Below are the code and all the weights of a small trained network. Each question names an input and a class and asks about switching units off, where a switched-off unit gives its printed mean instead of its output.

import numpy as np


def w(rows, s, z=0):
    codes = np.array(rows[::2]) - 128.0
    scale = np.full(codes.shape[1], s)
    scale[-1] = z or s
    return codes * scale


def norm(h):
    return h / np.sqrt((h * h).mean(-1, keepdims=True) + 1e-5)


def f(y):
    return y / 2 * (1 + np.tanh(0.7978845608 * (y + 0.044715 * y**3)))


def log_softmax(a):
    a = a - a.max(-1, keepdims=True)
    return a - np.log(np.exp(a).sum(-1, keepdims=True))


def net(x, mask):
    res = np.array(x, float).reshape(1, 3) / 4 @ E
    u = 0
    for l in range(2):
        y = f(norm(res) @ A[l][:, :-1].T + A[l][:, -1])
        res = res + np.where(mask[u : u + 9], y, B[l][:, -1]) @ B[l][:, :-1]
        u += 9
    return log_softmax(norm(res)[-1] @ U[:, :-1].T + U[:, -1])


A, B = {}, {}
E = w([
[25,52,7,54,207,21,166,50],'x0',
[188,45,126,201,183,233,250,36],'x1',
[64,255,147,39,118,191,254,138],'x2',
],0.0006)
A[0] = w([
[89,103,25,62,142,65,148,53,2],'L0N1',
[71,160,151,70,68,83,53,161,103],'L0N2',
[63,220,166,80,170,168,233,178,11],'L0N3',
[133,130,123,122,117,129,129,121,140],'L0N4',
[77,159,152,81,87,95,56,163,100],'L0N5',
[215,177,191,177,23,195,103,147,111],'L0N6',
[69,216,160,79,165,166,225,170,36],'L0N7',
[191,2,129,242,172,59,13,145,39],'L0N8',
[179,66,124,167,149,217,203,21,151],'L0N9',
],0.0018,0.00067)
B[0] = w([
[61,106,208,120,165,142,87,166,155],'L0N1',
[166,154,72,154,164,86,154,160,186],'L0N2',
[194,77,79,124,57,139,28,48,148],'L0N3',
[125,127,129,130,134,127,124,130,131],'L0N4',
[180,156,76,155,161,78,161,155,173],'L0N5',
[37,76,146,110,190,103,113,139,198],'L0N6',
[185,81,84,126,68,133,31,58,147],'L0N7',
[124,227,79,4,29,218,159,38,251],'L0N8',
[143,180,78,138,152,51,116,190,179],'L0N9',
],0.0019,0.0013)
A[1] = w([
[74,153,151,105,106,111,98,173,254],'L1N1',
[185,4,117,222,142,67,29,124,204],'L1N2',
[171,135,120,79,20,160,111,38,20],'L1N3',
[184,165,225,183,75,187,111,185,16],'L1N4',
[189,170,214,178,72,185,112,185,27],'L1N5',
[56,88,89,74,152,93,153,78,80],'L1N6',
[171,62,134,197,167,191,231,57,27],'L1N7',
[54,213,153,77,145,162,246,164,171],'L1N8',
[133,106,122,128,133,132,152,101,2],'L1N9',
],0.0026,0.00088)
B[1] = w([
[195,109,95,167,137,126,159,91,255],'L1N1',
[188,167,198,150,176,251,182,143,171],'L1N2',
[135,122,75,117,72,139,97,46,249],'L1N3',
[65,62,126,112,173,99,120,85,212],'L1N4',
[65,64,118,107,175,87,124,79,217],'L1N5',
[105,64,188,162,139,133,81,89,233],'L1N6',
[160,202,79,103,89,13,63,196,186],'L1N7',
[217,124,189,183,179,223,119,156,175],'L1N8',
[57,152,153,87,107,118,95,172,75],'L1N9',
],0.0025,0.00095)
U = w([
[44,25,185,143,215,102,112,99,177],'0',
[131,133,63,90,34,127,83,37,172],'1',
[181,198,92,149,147,32,123,228,165],'2',
[186,157,180,161,138,253,167,147,138],'3',
[72,150,157,124,89,159,186,170,30],'4',
[71,132,177,128,57,140,179,184,61],'5',
[26,154,165,118,60,173,204,209,4],'6',
],0.0081,0.005)

Each question gives the input, the list of numbers given to net, and the class t.
The units are the neurons (one row each of A and B). Each row of codes is followed by its name. A weight is (code - 128) times the scale printed after its matrix; where a second scale follows, it is the last column's (A, B and U).
mask holds one flag per neuron, layer by layer. A switched-off neuron (its flag False) gives its mean, the last column of its row in B, instead of its output. The means were averaged over made-up inputs and are rounded, as every weight is.
A unit's drop is (log p(t) with every unit on - log p(t) with that unit switched off) / (log p(t) with every unit on - log p(t) with every unit switched off).
The circuit of an input: a set's keep is (log p(t) with only the set's units on - log p(t) with every unit switched off) / (log p(t) with every unit on - log p(t) with every unit switched off). Starting from the 12 units with the biggest drops (on a tie, the unit counted first), units are removed one at a time, each time the one whose removal leaves the highest keep (on an exact tie, the one counted first), for as long as the keep stays at least 0.8.
circuit, biggest first: the units of the circuit, biggest drop first
unit that matters most: the unit with the biggest drop
k most important neurons: the k neurons with the biggest drops, biggest first
top k neurons in layer l: the k neurons of layer l with the biggest drops, biggest first
input [-2,-2,2], class 3: 2 most important neurons -> L0N8, L1N2
input [2,3,3], class 3: circuit, biggest first -> L1N2, L0N8, L0N7, L0N3
input [-7,1,7], class 0: unit that matters most -> L0N8
input [1,4,-3], class 2: 2 most important neurons -> L1N7, L0N3
input [-6,-8,5], class 2: top 3 neurons in layer 1 -> L1N6, L1N3, L1N1
input [1,3,3], class 3: circuit, biggest first -> L1N2, L0N8, L0N3
input [0,-2,-1], class 3: circuit, biggest first -> L1N8, L0N3
input [3,5,8], class 1: 2 most important neurons -> L0N3, L0N7
input [-5,6,-1], class 2: 2 most important neurons -> L1N7, L0N1
input [5,6,-7], class 1: circuit, biggest first -> L0N8, L1N7
input [-6,-3,8], class 1: circuit, biggest first -> L0N3, L0N7
input [0,0,1], class 3: circuit, biggest first -> L1N2, L0N8
input [-7,-6,8], class 1: top 2 neurons in layer 0 -> L0N3, L0N7
input [-5,7,-6], class 2: circuit, biggest first -> L1N7
input [5,-6,-4], class 2: top 3 neurons in layer 0 -> L0N6, L0N2, L0N5
input [4,3,-5], class 1: 2 most important neurons -> L0N8, L0N6
input [-6,7,-7], class 1: 4 most important neurons -> L0N8, L1N7, L0N1, L0N2
input [-1,5,-5], class 1: 3 most important neurons -> L0N8, L1N3, L0N2
input [7,8,5], class 2: 3 most important neurons -> L1N7, L0N8, L0N6
input [5,0,3], class 0: circuit, biggest first -> L0N8
input [8,-6,8], class 0: circuit, biggest first -> L0N8, L1N6
input [-8,-5,-7], class 0: circuit, biggest first -> L1N5, L1N4
input [8,-4,3], class 0: top 2 neurons in layer 1 -> L1N6, L1N7
input [-2,-6,4], class 2: 2 most important neurons -> L0N8, L0N2
input [-4,7,-4], class 2: 2 most important neurons -> L1N7, L0N9
input [-5,-5,-4], class 0: top 2 neurons in layer 0 -> L0N9, L0N3
